[  3.7 -31.2  17.2  -0.5  53.4  -0.9  -5.9 -15.6  17.9  20.2 -11.4  17.4
   1.2 -10.7  -4.4  -9.2 -14.4 -11.7]  <47> & <32>
[  4.4 -41.9  34.1 -27.0  72.4 -87.7 -29.0 -29.1  86.8  23.3 -25.2   1.9
 -34.4 -13.6   7.7 -20.1 -47.3 -14.7]  <38> & <22>
[  1.1 -40.2 -22.1  10.8  10.8  16.4  13.2  -4.7 -11.1 -14.8   7.3  -1.2
  22.2  21.9   5.6  -1.4  29.9   2.3]  <47> & <22>
[ -9.5 -45.3  -4.1   0.9  25.4   3.7   1.3  -8.8  -1.9   5.4  -0.6   4.4
  27.3  14.3  20.0  -3.0   6.2  -2.9]  <47> & <22>
[  2.9   0.8  55.4   9.4  20.0  47.3 -14.2   6.9   2.7  23.3 -14.2   3.2
 -14.8  -3.4 -29.1 -26.1 -50.5 -11.3]  <38> & <22>
[  8.4 -68.3  -4.6   7.3  28.8  12.0   8.3 -10.7   4.9 -10.6  -6.1  -5.9
   5.4  26.8   8.8  -6.6  16.2  -0.5]  <47> & <22>
[-10.3 -37.1  19.4   0.5  28.5  -3.5 -13.9 -10.4  20.3   7.5  -4.9 -15.1
   7.3  11.8   1.8 -14.9 -19.7  -8.2]  <38> & <22>
[ -3.5 -43.4   1.7  10.6  30.7  22.8   4.1  -7.8   8.8   5.1  -7.5   0.6
  15.1  17.1   0.8 -13.3  -1.1  -5.8]  <47> & <22>
[  1.7 -56.7  -2.6   1.3  48.8  -9.9  -0.7 -10.9  19.1   9.2 -10.2   7.0
  12.1   7.8  11.7  -9.0   2.4  -4.7]  <47> & <22>
[  5.7 -38.6  15.0  17.3  -0.5  67.3   7.8   3.7 -31.2   0.4   2.3   0.0
  15.3  23.1 -10.7  -8.5  -0.8   0.1]  <47> & <32>
[  1.5 -18.7  21.2  14.3  -9.9  54.3  -6.6   8.7  -9.5  -5.0  -2.0 -15.3
   6.5  31.5  -4.9  -9.7 -18.5  -4.3]  <38> & <32>
[ -1.9 -31.3  -3.7  -3.3  22.3 -17.2   2.9  -7.8  21.1   3.8 -10.1  -7.7
   9.9  10.1  24.0  -4.4  -5.4   3.1]  <47> & <22>
[  1.7 -43.1   3.6  -3.4  27.0   5.8  -1.0 -10.1   2.0   9.5  -0.8   5.2
  18.0   9.4  11.6  -8.3   1.7   6.1]  <47> & <32>
[  5.4 -28.2   9.3   9.6   3.5  32.0  15.8   0.5  -7.8  -0.3  -2.4  -7.4
  15.9  21.4   4.2  -5.8  -6.1  -1.1]  <47> & <32>
[  6.4 -45.6  -7.8  12.3  16.9  34.8  12.1  -4.9 -20.1  -5.0   5.6   6.7
  15.0  15.7  -5.1  -3.5  20.2   1.0]  <47> & <32>
[  7.5 -49.3  13.5   5.0  20.9  28.0  -0.3  -7.1  -5.1  -2.7  -0.9   4.9
   3.9  19.0  -5.8  -7.6  -2.1  -0.3]  <38> & <32>
[ -0.6 -24.8  23.0   3.4  43.8  22.3  -3.0  -8.0   6.6  33.8 -14.5  17.3
   8.7 -11.6  -7.1 -19.7 -21.4  -8.0]  <47> & <22>
[  7.4 -50.5   5.8  11.1  26.2  42.9   6.6  -7.9 -15.5   5.8  -5.6   5.5
  11.6  11.4 -10.2 -11.5   6.5  -1.6]  <47> & <32>
[  3.3 -64.7   7.1  -3.7  52.1 -12.4  -6.2 -19.2  25.1  13.8 -13.9   8.4
   5.8   8.3  11.7 -12.1  -7.5  -4.3]  <47> & <32>
[ 11.3 -60.1  16.1  -4.8  43.3  14.1  -2.6 -14.2  -0.1  10.6  -8.4  18.4
  -6.1  -3.7 -12.1 -11.5  -4.6  -7.0]  <47> & <32>
[  9.7 -29.7   9.4  -7.7  35.3 -12.3  -1.2 -17.0  12.8  17.7 -20.1  10.9
  -8.7  -7.5   6.7  -5.6  -8.6  -0.2]  <47> & <22>
[  4.3 -52.6  -5.6  -1.0  24.2  12.6   2.5 -10.7   6.2  -0.8  -1.6  14.7
  14.2  13.6  10.0  -3.4   8.1   1.3]  <47> & <32>
[  1.6 -14.0   7.4  14.1  -9.4  30.1   2.4   5.0 -19.3  -6.0   3.3  -4.8
   7.5  17.1  -4.0  -8.9   0.8  -0.6]  <47> & <22>
[  7.1 -44.5  39.5   5.1  37.0  35.4  -8.7  -9.4   2.1  16.0  -1.4  11.3
 -10.9   4.8 -41.7 -21.6 -18.9 -10.7]  <38> & <22>
[  7.4 -47.4  13.1   3.2  37.0  20.8  -2.0 -11.9  -3.9  12.8  -4.8  10.8
   4.8   4.8  -7.0 -16.8  -6.9  -4.1]  <47> & <32>
[ -4.7 -21.9  15.6  -0.8   4.6   8.4 -13.4   2.0  11.7   1.8 -15.0  -7.9
   5.0  18.2  10.5  -8.2 -23.4  -4.0]  <38> & <32>
[ -2.3 -36.6   3.3   0.5  37.7 -21.3  -4.5  -9.9  22.4   6.3  -2.7   5.6
   9.3   0.9  -2.1 -10.9  -6.1  -6.3]  <47> & <22>
[ -8.8 -32.1   4.5  -2.1  43.4 -29.9 -11.3 -11.2  32.6  11.4  -7.9   3.9
  11.6   2.9   7.5 -13.6 -11.4  -6.3]  <47> & <22>
[  1.6 -46.6  17.1   1.0  14.3   4.3  -7.5  -5.5  17.3  -8.4  -7.7 -11.6
  -6.9  28.7   5.5  -8.1 -15.7  -5.1]  <38> & <22>
[  5.2 -55.6  16.5  -2.2  30.6   7.7  -0.8 -10.7   9.1   0.7  10.1   4.8
   1.0  13.7   1.5 -11.1  -1.3  -2.1]  <38> & <32>
[  6.5 -44.0  20.2   0.4  32.9  19.5  -6.9  -7.7   4.9  11.9  -8.1   8.0
   3.8   3.5  -9.2  -9.4 -15.8  -4.8]  <47> & <22>
[  3.1 -69.5   7.2   5.1  30.4  25.0  -0.6  -8.2   1.6  -2.7  -3.0  -1.8
  19.4  29.1   5.0 -10.6  -3.4  -0.6]  <47> & <22>
[  5.2 -56.0  -8.9   7.5  23.0  30.2  14.2  -8.1 -10.1  -5.5  -4.7   1.4
  19.4  18.6   9.0  -1.2  18.7   6.7]  <47> & <32>
[ -2.3 -18.6  -3.3  22.4 -15.0  57.2  13.3  10.3 -25.8 -16.7  -2.3 -18.3
  24.3  34.6  11.2   0.5   6.9   0.7]  <47> & <32>
[ 10.2 -17.7  30.9  10.7  27.4  41.4  -2.3  -3.2  -2.8  24.8 -13.8   8.2
  -2.1  -3.0 -22.8 -18.9 -24.5  -8.4]  <47> & <22>
[ -3.1 -21.5  -8.1  17.8  -2.1  43.4   8.8   7.1 -16.8  -9.7  -2.0 -15.6
  25.0  27.6  16.1  -4.8   8.8   2.2]  <47> & <32>
[  1.5 -27.7  26.5  -1.6  22.9  -8.2 -11.5  -9.4  23.0   3.7  -4.4  -1.0
 -15.3   5.3 -17.6 -13.8 -19.1 -10.1]  <38> & <22>
[  1.1 -58.3  19.6  -8.9  43.2 -16.0 -10.3 -18.1  29.0   7.0 -13.2  -0.5
  -2.7  14.3  12.1 -12.9 -16.4  -5.2]  <38> & <32>
[ -1.5 -30.3   2.2  11.2  22.8  26.0   1.5  -3.5   2.7   6.8  -3.8  -4.1
  26.1  17.0   5.3  -5.9  -5.0  -1.8]  <47> & <22>
